In the rows, zero is written as 128.
Each row is followed by its class.
[133 127 134 130 113 125 134 142 150 118 176 119 151 140  41 119 127 124
  96 139 138 113 148  98 145 117 130 123 128 141 118 123  92  33 127 124
 130  95 116 153 125 105  94 109 107 122 132 111 122 145  94 105 113 152
 149 115 115 141 123 123 140 157 142 121 126 134 120 132 122 123 120 125
 161 127 153]  mevab
[119 142 116 138 135 141 141 151 140  83 195 120 147 178  45  62 113 133
 117 130 121  90 156 100 143 135 128  99 145 153 137  73  60  47 133 112
 150  95 132 115 135 107 137 135 111 118 139  96 103 180 127 102 123 130
  75 120 146 160 144 130 120 125 123 153 157 143 143 118 102 103 104 123
 161 106 130]  leti
[103 119 123 129 110 151 118 104 135 105 141 135 147 108  92 143 131 127
 127 108 114 159 143 151 130 133 119 134 128 123 109 132 122  89 114 135
  78 151 129  74 126 114 117 131 158 115  97 118  93 113 195 125 102 126
 138 122 138 151 141 117 116 122 161 229 160 117 141 119 126  95  98 154
 156 134 125]  Zetu
[115 143 120  92  77 171 126 169 154 150 188 117 130 183  58  77 122  77
 101 190 113  61 150  94 188 109 149 134 145 176 133 126  66  18 157 135
 164  62 126 113 136 103 121  84 130 135 157  94 138 181 140  77 124 144
  67 136 128 210 134 124 154  94 152 179 170 149 157  99  70 128 137 109
 158 109 137]  leti
[119 148 145  95 169  97 116 144  98 167 158 133 127 145 141 157 135 157
 127 105 147 113 141 127 133 118 113 159 127 121  74 156 121 127 176 128
 141  62  89 135 151 120 142 114   8 126 252 139 120 167  91 114 115 140
 140 101 130  58 130 136 152 143 110  29 138 139 125 113 126 149 150 110
 107 147 133]  pebi
[142 108 121 147 111 132 134 132 175 103 138 105 101 149 142  84 155 117
 135 131 112 121 158  93 170 134 131 151 142 112 141 155  61 144 148 129
 144 189 115 142 128 143 118  46 131 137 136 116 126 160  70 111 122 135
  86 149 143 132 132 158  87 132 105 100 119 157 124 124 158 109  88 172
  70 126 147]  Femod
[149 136 126 126 103 126 133 144  73 144 114 108 131  93 160 179 135 129
 126  74 142 190 139 113 129 106 127 211 133  83  98 146 140  87 147 139
 111 204 135 144 136 115 156  90 128 125 120 133 252 119  54 114 120 141
 120 125 130 134 136 107 157 134 142 206 145 178  80 135  95 147 132 117
 143 144 143]  rop
[107 131 150 106 137 152 138 112  84 146 130 135 118 150 162 137 144 154
 135 122 144 115 123 142 128 102 122 146 126 120 101 145 137 129 149 125
 134  72 100 154 134 121 150 151 133 120 122 172 147 161 107  99 113 129
 148 121 126 109 114 133 178 122  98  26 148 106 128 122 145 155 162  82
 132 138 138]  pebi
[133 137 107 151 104 133 136 156 164 101 127 135 100 104 128  71 112 120
 135 168  72 127 125  79 162 149 132 122 148 141 182 104 135 207 114 139
 108 252 158 136 141 132 137 125 113 129 178  94 138 114 115 134 138 135
  75 156 138 160 141 124 108 118 121 172 118 123 126 139 119 127 107 134
  95  97 146]  Boto
[118 138 140 126 152 149 141 133 138  92 109 129 148 147  60  79 124 112
 131 185 112  80 155  90 148 124 129 106 127 152 150  84  59 102 126 114
 126 112 126 112 122 114 153 158 114 124 131 114 134 155 138 103 121 126
  79 126 153 162 155 142 137 123 121  95 137 226 139 102 114 127 132 123
 149 131 112]  leti
[118 137 137 117 137 145 133 114 113  95 169 124 143 177  53 105 125 108
 134 203 145  71 138  89 129 122 131  97 117 144 122 129  60  88 128 140
 137  65 131 105 138  98 129 112 113 118 138 117 122 139 136  70 138 163
  79 131 143 161 154 148 130 124 154  39 128 142 164 114 113 120 151  99
 150 127 118]  leti
[108 133 129 132 175 160 107 130 171  88 129 130 108 122 160 107 123 124
 102 159  98 146 136  98 101 151 124 119 146 115 182 174  95 195 132 153
 190 185 139 120 132 141 125  90  62 142 139 117 128 169 103 128 125 121
  94 135 131 181 141 156 108 135 124 126 118  87 129 129 121 132 110 125
 112 128 124]  mos
[150 129 120 139  78 115 128 138 112 122 132 114 129 125 113  91 140 139
 130 136 150  71 136 120 183  97 147 143 142 146 110  99 181 135 156  82
  87 123 115  96 128 134 142 143 127 133 142 104 122 124 122 104 128 114
 124 137 117 118 103 138 154 138 113  88 148 149 137 120 136 142 124 113
 150 134 140]  mevab
[157 155 124 126 165 141 118 157 135  71 158 133 143 164  73  90 108 141
 161 162 168  72 156 101 129 114 119 116 152 155 145 135  78 100 122 120
 125 132 130  88 138 116 155 148 131 118 129 111 121 149 128 105 114 129
  88 139 154 130 137 127 123 104 101  53 133 158 160 118 148 104 109 127
 131 116 137]  leti
[122 123 114 132 117 148 128 152 139  74 152 131 252 142  83  69  95 137
 131 192 131  80 151 121 177 127 118 113 146 150 147 114  71  85 135 123
 128 140 132 118 144 121 122 120 121 101 136 116 109 137 135 101 128 112
  81 144 148 168 140 139 114 112 114 131 149 177 151 138 137 104 124 118
 147 107 100]  leti
[114 143 120 132  97 140 141 156 132  65 147 138 127 162  67  76  81 126
 130 154 155  70 143 108 138 123 133 124 135 168 144 114 116 110 135 113
 101 127 121  94 147 116 147 122 144 114 124 102 114 168 121  76 140 130
  94 144 143 151 136 125 137 119 131  92 148 165 140 109 113 108 102 142
 153 117 218]  leti
[136 142 116 145 140 157 145 151 120 107 113 129 109  98 141  98 107 106
 144 142 100  92 118  91 118 150 125 119 136 134 158  93 115 163 119 146
 131 239 155 152 116 131 147 133 115 135 132  98 122  83 161 141 151 110
  91 148 141 147 135 142 116 117 117 106  95 122 137 143 116 134 134 132
  84 122 112]  Boto
[127 146 136 123 148 171 115 139 153  49  96 145 141 160 131 114 117 120
 123 120 106 165 170 141  88 124 115 143 134 135 142 151 110 154 119 120
 158 137 105  84 130 107  99  96 137 129 115 123 119 178 113 127  98 116
 118 110 155 159 156 135 123 125 140 182 115 174 131 131 110 101 115 111
 108 110 129]  pina
[187 133 140 132 128 108 150 146 126  48 123 139 130 147  78  67 129 143
 127 136 103  69 122 116 133 133 149 101 166 182 153  75 178 155 134  85
  79 198 109 111 126 127 154 182 114 136 145 103 112 121 127  93 119 102
 102 165 149 127 153 126 123 127 108  57 114 174 169 148 158 111 108 120
 128 119 124]  leti
[131 127 123 129 107 103 129 110 144 165 175 115 142 123 102 139 157 149
 131 127 134  96 118 117 192 120 133 123 149 128  74  87 165  48 136 125
  94  68 106 152 130 166 112 131 123 129 135 136 130 105 162 141 128 132
 157 127 102  99  96 116 165 125 101 112 142 124 140 132 129 106 142 145
 154 113 142]  rom
[117 129 120 105 218 131 126 125 132  32 113 160 123 150 140 110 119 151
 151  91 125 161 150 136  63 150 100 149 122 170 147 114  91 219 120 121
 133 140 107  85 128 113 139 151 129 123 116 143 115 143  98 120 107 116
 127  97 167 127 159 129  98 136 106 111 126 177 158 149 136  92  95 101
 120 117 115]  pina
